Here is a tiny trained network, its code and every weight. The questions are about switching its units off for an input and a class, where a switched-off unit gives its printed mean instead of its output.

import numpy as np


def w(rows, s, z=0):
    codes = np.array(rows[::2]) - 128.0
    scale = np.full(codes.shape[1], s)
    scale[-1] = z or s
    return codes * scale


def norm(h):
    return h / np.sqrt((h * h).mean(-1, keepdims=True) + 1e-5)


def f(y):
    return np.maximum(y, 0)


def log_softmax(a):
    a = a - a.max(-1, keepdims=True)
    return a - np.log(np.exp(a).sum(-1, keepdims=True))


def net(x, mask):
    res = np.array(x, float).reshape(1, 4) / 4 @ E
    u = 0
    for l in range(4):
        y = f(norm(res) @ A[l][:, :-1].T + A[l][:, -1])
        res = res + np.where(mask[u : u + 10], y, B[l][:, -1]) @ B[l][:, :-1]
        u += 10
    return log_softmax(norm(res)[-1] @ U[:, :-1].T + U[:, -1])


A, B = {}, {}
E = w([
[4,95,32,186],'x0',
[69,161,124,41],'x1',
[88,52,224,133],'x2',
[85,245,187,194],'x3',
],0.0037)
A[0] = w([
[209,119,56,233,138],'L0N1',
[64,157,140,40,94],'L0N2',
[55,78,198,94,112],'L0N3',
[46,124,100,204,84],'L0N4',
[85,59,74,155,82],'L0N5',
[181,70,132,252,18],'L0N6',
[92,21,254,188,2],'L0N7',
[125,146,137,125,46],'L0N8',
[122,194,186,192,42],'L0N9',
[193,85,154,246,42],'L0N10',
],0.0075,0.0044)
B[0] = w([
[80,161,112,54,252],'L0N1',
[34,154,124,49,200],'L0N2',
[153,185,51,111,217],'L0N3',
[95,89,135,187,220],'L0N4',
[105,89,157,184,202],'L0N5',
[57,136,102,17,181],'L0N6',
[189,227,13,128,214],'L0N7',
[128,125,136,129,128],'L0N8',
[67,148,169,181,200],'L0N9',
[39,153,155,1,194],'L0N10',
],0.0086,0.0034)
A[1] = w([
[141,127,178,87,35],'L1N1',
[129,173,132,164,2],'L1N2',
[119,171,51,134,229],'L1N3',
[207,189,157,86,52],'L1N4',
[200,121,247,84,129],'L1N5',
[198,1,41,78,136],'L1N6',
[175,190,205,50,98],'L1N7',
[191,119,220,111,49],'L1N8',
[110,106,118,196,42],'L1N9',
[88,142,104,143,149],'L1N10',
],0.008,0.0018)
B[1] = w([
[85,98,103,140,146],'L1N1',
[141,140,139,122,146],'L1N2',
[218,124,128,127,254],'L1N3',
[136,95,78,168,185],'L1N4',
[70,42,82,176,167],'L1N5',
[160,166,254,126,203],'L1N6',
[76,83,65,162,223],'L1N7',
[83,94,115,167,146],'L1N8',
[141,66,120,119,147],'L1N9',
[198,93,121,116,201],'L1N10',
],0.0075,0.0052)
A[2] = w([
[236,169,53,106,77],'L2N1',
[112,199,233,206,117],'L2N2',
[218,162,70,129,5],'L2N3',
[124,174,150,124,36],'L2N4',
[125,86,134,185,87],'L2N5',
[121,78,254,93,35],'L2N6',
[123,134,134,63,51],'L2N7',
[97,129,152,22,90],'L2N8',
[148,129,120,145,41],'L2N9',
[111,145,113,77,73],'L2N10',
],0.0053,0.0024)
B[2] = w([
[196,199,65,202,253],'L2N1',
[254,136,241,76,199],'L2N2',
[201,167,65,209,186],'L2N3',
[146,108,134,123,137],'L2N4',
[160,35,125,81,168],'L2N5',
[163,183,229,119,161],'L2N6',
[95,202,133,108,169],'L2N7',
[96,207,137,81,235],'L2N8',
[109,129,112,135,128],'L2N9',
[70,165,135,79,185],'L2N10',
],0.0035,0.0023)
A[3] = w([
[166,166,182,113,71],'L3N1',
[142,104,183,94,113],'L3N2',
[127,100,124,158,58],'L3N3',
[96,133,133,169,167],'L3N4',
[127,130,244,152,132],'L3N5',
[105,124,133,123,3],'L3N6',
[121,164,177,170,114],'L3N7',
[145,183,115,155,118],'L3N8',
[127,123,136,128,68],'L3N9',
[162,155,112,142,49],'L3N10',
],0.011,0.0032)
B[3] = w([
[154,127,132,227,199],'L3N1',
[144,186,247,146,179],'L3N2',
[104,90,91,131,160],'L3N3',
[196,34,190,110,224],'L3N4',
[167,130,254,97,232],'L3N5',
[132,137,105,139,129],'L3N6',
[198,123,253,71,201],'L3N7',
[176,137,175,176,253],'L3N8',
[128,120,146,122,128],'L3N9',
[177,124,99,148,185],'L3N10',
],0.005,0.0028)
U = w([
[97,18,103,180,218],'0',
[65,178,122,55,2],'1',
[203,162,97,164,201],'2',
[155,125,253,139,79],'3',
],0.015,0.00059)

Each question gives the input, the list of numbers given to net, and the class t.
The units are the neurons (one row each of A and B). Each row of codes is followed by its name. A weight is (code - 128) times the scale printed after its matrix; where a second scale follows, it is the last column's (A, B and U).
mask holds one flag per neuron, layer by layer. A switched-off neuron (its flag False) gives its mean, the last column of its row in B, instead of its output. The means were averaged over made-up inputs and are rounded, as every weight is.
A unit's drop is (log p(t) with every unit on - log p(t) with that unit switched off) / (log p(t) with every unit on - log p(t) with every unit switched off).
The circuit of an input: a set's keep is (log p(t) with only the set's units on - log p(t) with every unit switched off) / (log p(t) with every unit on - log p(t) with every unit switched off). Starting from the 12 units with the biggest drops (on a tie, the unit counted first), units are removed one at a time, each time the one whose removal leaves the highest keep (on an exact tie, the one counted first), for as long as the keep stays at least 0.8.
units of the circuit, in order: the units of the circuit, biggest drop first
unit that matters most: the unit with the biggest drop
k most important neurons: the k neurons with the biggest drops, biggest first
top k neurons in layer l: the k neurons of layer l with the biggest drops, biggest first
input [3,2,2,2], class 0: unit that matters most => L0N4
input [-2,1,-5,-7], class 3: units of the circuit, in order => L1N6, L0N7
input [-6,8,8,-1], class 1: units of the circuit, in order => L0N2, L0N3
input [4,-1,7,-7], class 2: units of the circuit, in order => L0N7, L0N3
input [7,-3,-7,3], class 0: units of the circuit, in order => L0N4, L0N7
input [0,7,-4,-8], class 3: units of the circuit, in order => L1N6, L0N1, L0N7
input [-5,-1,-1,-5], class 0: units of the circuit, in order => L1N5, L1N7, L0N7
input [3,4,-6,1], class 2: units of the circuit, in order => L0N10, L1N3
input [-1,7,8,6], class 2: units of the circuit, in order => L0N3, L0N7, L0N10
input [1,-5,-3,5], class 1: top 3 neurons in layer 0 => L0N1, L0N10, L0N6
input [-4,-2,-3,-4], class 0: units of the circuit, in order => L1N7, L0N7, L1N5, L0N3
input [-4,-4,-1,-2], class 0: 2 most important neurons => L1N7, L0N7
input [1,-8,3,6], class 1: 2 most important neurons => L0N10, L0N6
input [3,-5,6,0], class 2: units of the circuit, in order => L0N7
input [-5,5,-4,7], class 3: units of the circuit, in order => L0N7, L0N1, L0N3
input [-6,-8,5,-2], class 1: top 3 neurons in layer 0 => L0N10, L0N6, L0N7
input [5,1,3,7], class 3: 2 most important neurons => L1N7, L2N2
input [-4,-6,2,-6], class 1: 3 most important neurons => L0N10, L0N6, L0N1
input [3,-8,8,-8], class 1: 2 most important neurons => L0N6, L0N10
input [-4,-8,-5,5], class 1: most important neuron => L0N10
input [-3,-1,-2,-2], class 0: 2 most important neurons => L0N7, L0N3
